[ 19.8 -26.0   5.4 -24.4  19.4  -5.6   2.5   5.8   8.4 -15.7 -10.6  -7.9
  15.7   4.6  24.0  -2.0 -23.9  12.4 -20.3  -1.0  -9.8   5.1  22.8   7.6
  22.6   8.2  25.3  -9.5] : q920 > q742
[-13.6  -8.8 -20.3   2.1  16.3  -0.6   2.5  13.0   4.7 -19.3 -40.3   9.9
  13.8   7.1  33.6   6.2  -6.3  24.4  -4.2  -6.7  -7.8   8.4  10.2 -15.7
  25.5   3.6  -3.5  -2.4] : q543 > Q201
[-18.9  -9.2   5.7  -3.1   4.7  -6.1   7.8   3.3   4.0  -3.9 -13.5   5.7
  -2.7   9.1  18.9  -6.2  -1.6  27.4  -6.7   0.2 -10.5   5.0  16.2   6.5
  35.3  13.3 -50.8   1.4] : q543 > Q201
[ -8.2 -12.9  -9.5  -8.1  23.9 -16.0  21.2   9.5  -9.4 -14.2 -14.0   8.5
  -1.8   3.9   5.1   0.2  12.4  22.6 -15.4   1.1  -4.5  10.5  19.9  20.8
  38.9   9.1   7.0   0.8] : q543 > q695
[ -0.3 -33.4  -3.0  -3.1  21.1   2.1   5.0   2.5   4.9 -32.0  -8.6 -13.7
  30.4   6.0   4.1 -12.5 -17.1  10.3 -15.3   3.1  -3.6   2.2  17.2   1.7
  18.7  -3.5  12.4  -9.1] : q920 > q742
[ -7.9 -17.7  -3.7   4.2   0.3  -2.2  10.5   6.7   0.1 -22.1 -16.2   3.9
  -7.1   1.8  14.4   4.3  -1.2  28.3   9.8  -1.2  -4.6  -2.7   6.8   5.8
  10.6   6.3  23.7   4.3] : q543 > Q201
[-31.6  -6.6 -14.3  -7.9  20.7 -14.8  11.5   3.8  15.2 -12.8 -43.6  10.7
  11.5  12.4  20.6  -5.9   5.1  25.3 -13.4   1.1  -4.2  -7.4  15.9  14.1
  27.3  12.4   1.3  15.9] : q543 > Q201
[-23.8 -17.5   5.6 -10.1  25.5   2.9   7.0  -2.4 -13.8 -19.8 -14.1  -4.2
  15.0   8.8  31.7  -1.5  -7.0  29.6 -10.2 -10.2 -13.9  12.3  20.2  15.3
  32.1   7.9   1.9  -0.3] : q543 > Q201
[-10.1 -14.5  -1.5  -3.5   5.1  -8.0   5.7  11.4  10.5 -13.1 -22.1   6.2
  15.4   6.2  24.3   0.9  -5.9   2.2  -4.4   1.0   0.2   7.2  10.7   5.8
  23.7   2.5 -10.4 -12.1] : q920 > q742
[ 16.5 -57.5   1.8   7.8   8.4  -5.3   8.5 -84.2   0.5  -6.2   3.6  -8.6
 -13.4  11.1   5.8   0.2   4.0  22.4  -7.1   2.1  -0.2 -11.4  -1.9  -0.5
  21.3  -1.8   7.4   1.7] : q920 > q933
[-17.1 -16.6  -5.4  -5.5  18.9   2.5  10.2   7.8  -2.0 -11.2 -18.7   0.2
  13.1  15.2  25.9  11.6  -6.6  22.7  -4.0   1.3   0.0  17.8  14.4  -3.3
  24.8   7.8   4.2  -6.6] : q543 > Q201
[-12.5 -10.2   1.3  -3.8   0.4  -1.2   1.4  17.8   1.4  -9.1 -10.6   0.6
  13.6   9.8  27.5  -5.4 -10.3   4.9 -19.4  -6.7  -1.9  10.5  23.9   4.5
  32.6   0.8  15.8  -8.9] : q920 > q933
[  1.5 -30.3  -2.2 -12.2  17.9 -10.0  -0.8   2.5  19.7 -10.3 -13.6   0.8
   9.6   7.6  28.6   1.6 -11.2   9.4 -13.8   2.3 -10.1   6.8  15.1   1.7
  25.4   8.4  15.0 -13.4] : q920 > q742
[-14.5 -10.1  -2.9 -10.7  20.8  -4.9   2.4  -0.7  -2.6 -18.2 -25.2   6.1
  14.5  17.0  18.5  -5.3   9.7  37.1 -18.5   1.0   5.9  -1.9  11.2  25.6
   6.9  17.6   3.4   7.6] : q543 > Q201
[ -9.8 -33.7   4.3 -11.0  20.2 -11.1  -4.9   3.7  23.4  -6.3 -12.0   0.5
   2.7  11.0  18.6  -0.2 -19.1  29.5   2.7  -1.3  -6.2   4.5  -2.5  12.6
  13.9  -4.8   6.0  -7.3] : q920 > q742
[-10.7 -17.0  11.2   1.6  -2.1  -6.0  -7.3  12.6   6.6 -12.4 -13.5   2.5
  24.5   1.6  30.5 -14.9  -8.1  17.1 -17.5  -2.8  -1.4   9.8  21.3  11.4
  25.9   0.2  10.5  -5.2] : q920 > q933
[-17.4 -17.4 -17.2 -12.4  23.9  -3.4  10.4   6.2  14.6 -19.4 -44.6   5.4
  11.0   6.6  47.1   4.1  -8.0  51.7 -23.5   4.0  22.5   2.6  16.2   8.7
  40.6  15.1  28.1  -5.3] : q543 > Q201
